[[139 110 124 128 123 118 132 128 134 136 121 124 128 135]
 [123 125 141 127 116 127 126 124 129 119 127 119 119 127]
 [103 124 129 116 137 124 142 128 129 121 136 118 139 134]
 [124 122 130 127 118 130 136 128 121 135 134 133 132 140]]
:
[[124 122 130 127 118 130 136 128 121 135 134 133 132 140]
 [103 124 129 116 137 124 142 128 129 121 136 118 139 134]
 [123 125 141 127 116 127 126 124 129 119 127 119 119 127]
 [139 110 124 128 123 118 132 128 134 136 121 124 128 135]]

[[103 128]
 [135 118]
 [139 125]
 [120 121]
 [122 114]
 [121 117]]
:
[[121 117]
 [122 114]
 [120 121]
 [139 125]
 [135 118]
 [103 128]]

[[131 128]
 [157 119]
 [157 136]
 [103 146]]
:
[[103 146]
 [157 136]
 [157 119]
 [131 128]]

[[129 127 129 130 129 128]
 [121 123 117 130 125 134]
 [131 123 131 125 128 122]
 [125 127 121 127 123 121]
 [120 124 115 131 124 134]
 [134 122 131 135 126 130]
 [122 126 118 130 125 132]
 [135 124 132 134 126 126]
 [120 143 121 135 129 142]
 [114 133 138 158 134 138]]
:
[[114 133 138 158 134 138]
 [120 143 121 135 129 142]
 [135 124 132 134 126 126]
 [122 126 118 130 125 132]
 [134 122 131 135 126 130]
 [120 124 115 131 124 134]
 [125 127 121 127 123 121]
 [131 123 131 125 128 122]
 [121 123 117 130 125 134]
 [129 127 129 130 129 128]]

[[110 143 116 116 146 145 122 154 133]
 [119 140 116 112 150 142 132 147 122]
 [119 125 136 133 150 147 120 137 122]
 [128 134 126 119 135 139 130 130 133]
 [121 134 129 133 135 147 122 140 136]
 [115 131 123 116 150 131 125 144 122]
 [121 134 120 130 131 142 125 134 136]
 [117 122 133 123 154 139 118 134 122]
 [121 128 126 119 154 139 127 137 114]
 [117 125 129 130 146 150 115 130 136]]
:
[[117 125 129 130 146 150 115 130 136]
 [121 128 126 119 154 139 127 137 114]
 [117 122 133 123 154 139 118 134 122]
 [121 134 120 130 131 142 125 134 136]
 [115 131 123 116 150 131 125 144 122]
 [121 134 129 133 135 147 122 140 136]
 [128 134 126 119 135 139 130 130 133]
 [119 125 136 133 150 147 120 137 122]
 [119 140 116 112 150 142 132 147 122]
 [110 143 116 116 146 145 122 154 133]]

[[118 130 125 116 128 131 117 125 129 133 120 129 126 138 120 116]
 [132 128 124 128 128 129 123 139 127 127 130 125 131 129 136 128]
 [132 147 125 141 140 121 136 128 125 135 138 133 133 131 130 130]
 [140 123 142 139 125 127 142 124 127 119 132 129 131 117 131 141]
 [134 149 144 128 133 136 123 129 124 130 118 133 131 143 120 127]
 [111 102 121 120 119 131 134 110 134 125 124 123 111 113 118 133]]
:
[[111 102 121 120 119 131 134 110 134 125 124 123 111 113 118 133]
 [134 149 144 128 133 136 123 129 124 130 118 133 131 143 120 127]
 [140 123 142 139 125 127 142 124 127 119 132 129 131 117 131 141]
 [132 147 125 141 140 121 136 128 125 135 138 133 133 131 130 130]
 [132 128 124 128 128 129 123 139 127 127 130 125 131 129 136 128]
 [118 130 125 116 128 131 117 125 129 133 120 129 126 138 120 116]]

[[128 128 146 131 122 134 137 130 130 132 118 129 127 124 130 129]
 [136 125 149 118 132 129 138 128 145 125 137 137 131 120 128 119]
 [118 135 104 123 122 124 113 135 127 129 138 121 141 122 135 123]
 [133 135 132 126 134 137 128 131 118 121 114 131 125 134 130 129]
 [122 121 109 136 130 114 117 123 125 133 131 125 123 133 123 138]]
:
[[122 121 109 136 130 114 117 123 125 133 131 125 123 133 123 138]
 [133 135 132 126 134 137 128 131 118 121 114 131 125 134 130 129]
 [118 135 104 123 122 124 113 135 127 129 138 121 141 122 135 123]
 [136 125 149 118 132 129 138 128 145 125 137 137 131 120 128 119]
 [128 128 146 131 122 134 137 130 130 132 118 129 127 124 130 129]]
---
[[138 141 107 122 125 124 125 127 145 136]
 [118 117 134 116 122 136 115 113 123 118]
 [116 135 123 127 109 135 131 128 134 120]
 [127 117 136 129 136 124 125 126 116 125]
 [126 133 123 137 123 126 136 136 128 123]
 [134 136 122 134 131 123 133 134 134 132]]
:
[[136 145 127 125 124 125 122 107 141 138]
 [118 123 113 115 136 122 116 134 117 118]
 [120 134 128 131 135 109 127 123 135 116]
 [125 116 126 125 124 136 129 136 117 127]
 [123 128 136 136 126 123 137 123 133 126]
 [132 134 134 133 123 131 134 122 136 134]]

[[108 142 121 131]
 [118 131 126 151]
 [117 133 120 134]
 [119 133 123 123]
 [109 135 119 131]
 [107 138 120 131]]
:
[[131 121 142 108]
 [151 126 131 118]
 [134 120 133 117]
 [123 123 133 119]
 [131 119 135 109]
 [131 120 138 107]]

[[137 128 129 135 128 128 127 126]
 [133 124 135 133 129 120 111 119]
 [137 133 136 134 131 116 110 123]
 [130 117 126 137 141 121 129 121]
 [137 123 134 142 126 118 120 124]
 [133 118 125 143 143 128 127 120]
 [126 128 131 131 130 123 121 128]
 [137 134 131 135 133 124 119 121]
 [133 125 133 140 135 112 119 124]
 [136 121 135 152 130 123 110 123]
 [125 118 127 137 137 131 120 124]
 [123 117 132 134 141 114 115 121]]
:
[[126 127 128 128 135 129 128 137]
 [119 111 120 129 133 135 124 133]
 [123 110 116 131 134 136 133 137]
 [121 129 121 141 137 126 117 130]
 [124 120 118 126 142 134 123 137]
 [120 127 128 143 143 125 118 133]
 [128 121 123 130 131 131 128 126]
 [121 119 124 133 135 131 134 137]
 [124 119 112 135 140 133 125 133]
 [123 110 123 130 152 135 121 136]
 [124 120 131 137 137 127 118 125]
 [121 115 114 141 134 132 117 123]]

[[131 148 157]
 [111 125 104]
 [142 157 113]
 [142 157 116]]
:
[[157 148 131]
 [104 125 111]
 [113 157 142]
 [116 157 142]]

[[130 137 121 125]
 [124 122 103 103]
 [137 126 124 126]
 [129 129 131 130]
 [126 105 135 127]
 [129 141 125 128]
 [132 133 131 136]]
:
[[125 121 137 130]
 [103 103 122 124]
 [126 124 126 137]
 [130 131 129 129]
 [127 135 105 126]
 [128 125 141 129]
 [136 131 133 132]]

[[133 114 121 124 119 129 132 123]
 [132 108 142 124 120 116 131 124]
 [133 123 132 124 120 137 131 125]
 [133 129 126 124 119 125 132 123]
 [132 112 137 121 120 135 130 126]
 [133 140 121 122 119 135 132 124]
 [133 115 138 126 120 116 132 123]
 [133 136 125 124 119 126 132 123]
 [132 107 147 117 120 127 130 125]
 [133 103 128 120 119 128 132 123]
 [133 135 111 125 119 139 133 123]]
:
[[123 132 129 119 124 121 114 133]
 [124 131 116 120 124 142 108 132]
 [125 131 137 120 124 132 123 133]
 [123 132 125 119 124 126 129 133]
 [126 130 135 120 121 137 112 132]
 [124 132 135 119 122 121 140 133]
 [123 132 116 120 126 138 115 133]
 [123 132 126 119 124 125 136 133]
 [125 130 127 120 117 147 107 132]
 [123 132 128 119 120 128 103 133]
 [123 133 139 119 125 111 135 133]]

[[134 129 136 133 126 128 125 129 131 127]
 [143 135 133 131 114 120 124 124 126 136]
 [140 146 127 130 106 128 128 139 128 149]
 [128 130 137 130 130 139 129 129 138 129]
 [127 126 129 139 130 125 125 145 128 118]
 [126 123 130 129 134 128 128 128 129 122]
 [123 131 129 126 129 140 132 132 135 132]
 [126 126 130 126 131 132 129 125 131 127]]
:
[[127 131 129 125 128 126 133 136 129 134]
 [136 126 124 124 120 114 131 133 135 143]
 [149 128 139 128 128 106 130 127 146 140]
 [129 138 129 129 139 130 130 137 130 128]
 [118 128 145 125 125 130 139 129 126 127]
 [122 129 128 128 128 134 129 130 123 126]
 [132 135 132 132 140 129 126 129 131 123]
 [127 131 125 129 132 131 126 130 126 126]]

[[141 151 126 111 117 129 119 120 132 120]
 [140 128 106 109 123 129 118 138 124 122]
 [124 119 108 125 123 115 112 117 114 124]
 [119 126 109 120 110 126 115 111 121 124]
 [126 133 110 116 116 119 113 112 119 120]
 [117 121 115 123 141 110 139 138 115 121]]
:
[[120 132 120 119 129 117 111 126 151 141]
 [122 124 138 118 129 123 109 106 128 140]
 [124 114 117 112 115 123 125 108 119 124]
 [124 121 111 115 126 110 120 109 126 119]
 [120 119 112 113 119 116 116 110 133 126]
 [121 115 138 139 110 141 123 115 121 117]]
